Below are the code and all the weights of a small trained network. Each question names an input and a class and asks about switching units off, where a switched-off unit gives its printed mean instead of its output.

import numpy as np


def w(rows, s, z=0):
    codes = np.array(rows[::2]) - 128.0
    scale = np.full(codes.shape[1], s)
    scale[-1] = z or s
    return codes * scale


def norm(h):
    return h / np.sqrt((h * h).mean(-1, keepdims=True) + 1e-5)


def f(y):
    return np.maximum(y, 0)


def log_softmax(a):
    a = a - a.max(-1, keepdims=True)
    return a - np.log(np.exp(a).sum(-1, keepdims=True))


def net(x, mask):
    res = np.array(x, float).reshape(1, 8) / 4 @ E
    u = 0
    for l in range(3):
        y = f(norm(res) @ A[l][:, :-1].T + A[l][:, -1])
        res = res + np.where(mask[u : u + 4], y, B[l][:, -1]) @ B[l][:, :-1]
        u += 4
    return log_softmax(norm(res)[-1] @ U[:, :-1].T + U[:, -1])


A, B = {}, {}
E = w([
[150,121,106,125,135],'x0',
[139,117,118,134,118],'x1',
[144,132,116,125,146],'x2',
[115,126,139,129,119],'x3',
[145,95,106,140,87],'x4',
[60,43,112,134,200],'x5',
[130,142,131,121,146],'x6',
[149,99,167,1,122],'x7',
],0.0076)
A[0] = w([
[220,45,100,158,126,121],'L0N1',
[145,32,62,108,3,225],'L0N2',
[94,87,86,159,162,61],'L0N3',
[42,143,19,100,172,5],'L0N4',
],0.0067,0.0033)
B[0] = w([
[30,158,164,81,246,173],'L0N1',
[60,254,222,78,249,253],'L0N2',
[154,114,209,113,114,172],'L0N3',
[243,9,125,191,96,155],'L0N4',
],0.0042,0.0049)
A[1] = w([
[137,161,167,211,141,6],'L1N1',
[106,40,98,96,149,164],'L1N2',
[135,75,106,2,108,120],'L1N3',
[58,108,149,141,136,137],'L1N4',
],0.0099,0.0018)
B[1] = w([
[48,144,16,154,87,215],'L1N1',
[235,255,156,132,54,221],'L1N2',
[27,72,28,236,126,254],'L1N3',
[182,156,215,68,197,213],'L1N4',
],0.0062,0.0052)
A[2] = w([
[137,2,177,153,164,102],'L2N1',
[31,112,147,146,89,183],'L2N2',
[147,52,123,28,86,140],'L2N3',
[104,224,37,148,92,252],'L2N4',
],0.0097,0.003)
B[2] = w([
[254,196,128,101,4,155],'L2N1',
[125,106,131,113,178,199],'L2N2',
[83,138,25,206,123,152],'L2N3',
[138,65,161,82,143,255],'L2N4',
],0.0096,0.009)
U = w([
[60,153,6,205,129,218],'0',
[143,141,136,113,156,229],'1',
[159,127,138,114,150,167],'2',
[213,170,115,113,59,9],'3',
[145,130,122,116,156,10],'4',
],0.012,0.0016)

Each question gives the input, the list of numbers given to net, and the class t.
The units are the neurons (one row each of A and B). Each row of codes is followed by its name. A weight is (code - 128) times the scale printed after its matrix; where a second scale follows, it is the last column's (A, B and U).
mask holds one flag per neuron, layer by layer. A switched-off neuron (its flag False) gives its mean, the last column of its row in B, instead of its output. The means were averaged over made-up inputs and are rounded, as every weight is.
A unit's drop is (log p(t) with every unit on - log p(t) with that unit switched off) / (log p(t) with every unit on - log p(t) with every unit switched off).
The circuit of an input: a set's keep is (log p(t) with only the set's units on - log p(t) with every unit switched off) / (log p(t) with every unit on - log p(t) with every unit switched off). Starting from all 12 units, units are removed one at a time, each time the one whose removal leaves the highest keep (on an exact tie, the one counted first), for as long as the keep stays at least 0.8.
circuit, biggest first: the units of the circuit, biggest drop first
k most important neurons: the k neurons with the biggest drops, biggest first
k most important neurons of layer l: the k neurons of layer l with the biggest drops, biggest first
input [-8,-5,-5,0,-8,6,3,8], class 0: 3 most important neurons	(L2N3; L2N4; L1N3)
input [-1,-2,-8,5,-5,6,-4,3], class 3: 3 most important neurons	(L2N1; L1N1; L0N2)
input [6,4,3,3,4,-4,-4,7], class 0: circuit, biggest first	(L2N3)
input [8,-3,5,-8,5,5,5,-5], class 2: circuit, biggest first	(L1N3; L2N3)
input [4,2,-8,4,-7,6,-2,8], class 0: circuit, biggest first	(L2N3; L2N4)
input [2,3,4,-3,3,-3,-2,2], class 1: 2 most important neurons of layer 0	(L0N2; L0N1)
input [7,-8,7,1,4,-5,-2,-6], class 2: 4 most important neurons	(L2N4; L1N3; L2N3; L1N2)
input [2,-8,3,3,-1,8,-8,-6], class 3: 2 most important neurons of layer 0	(L0N2; L0N4)
input [-8,-8,-3,-4,1,3,-6,-7], class 2: circuit, biggest first	(L1N3; L1N4)
input [1,-3,0,8,4,-4,-7,-4], class 4: 2 most important neurons	(L2N4; L1N3)
input [2,0,-1,-2,-7,8,-6,5], class 3: 3 most important neurons	(L2N1; L0N2; L1N2)
input [6,-6,-5,-6,8,5,2,-7], class 1: circuit, biggest first	(L1N3; L2N3; L1N4)
input [4,7,1,3,5,-2,-4,-4], class 1: 4 most important neurons	(L2N4; L1N3; L0N2; L0N1)
input [-4,-5,-2,1,-6,1,0,6], class 0: circuit, biggest first	(L2N4; L0N2; L2N3)
input [-6,-4,0,-4,-6,8,-7,-5], class 3: 2 most important neurons of layer 1	(L1N3; L1N4)
input [7,-5,-8,-8,1,-1,-5,-3], class 2: circuit, biggest first	(L2N4)
input [2,2,3,2,-6,8,6,-5], class 3: 2 most important neurons of layer 0	(L0N4; L0N2)
input [7,8,-2,-6,-2,-6,-6,7], class 0: circuit, biggest first	(L2N3; L1N3)
input [-3,5,-7,-1,8,7,-1,-6], class 1: 4 most important neurons	(L0N2; L1N3; L1N4; L2N3)
input [6,-5,-6,1,8,-2,1,3], class 1: circuit, biggest first	(L0N2)
input [1,4,0,8,5,0,2,6], class 0: 2 most important neurons	(L2N4; L2N3)
input [-6,-5,-5,7,7,4,0,-5], class 1: 2 most important neurons of layer 2	(L2N3; L2N2)
input [5,5,-3,6,4,-4,2,1], class 2: 2 most important neurons	(L2N1; L1N2)
input [-5,-3,-7,3,-6,-3,2,6], class 0: 2 most important neurons of layer 1	(L1N2; L1N1)
input [-3,-6,-3,-7,3,7,4,0], class 3: 2 most important neurons of layer 0	(L0N4; L0N2)
input [7,-3,3,7,6,5,1,7], class 0: 2 most important neurons of layer 2	(L2N3; L2N4)
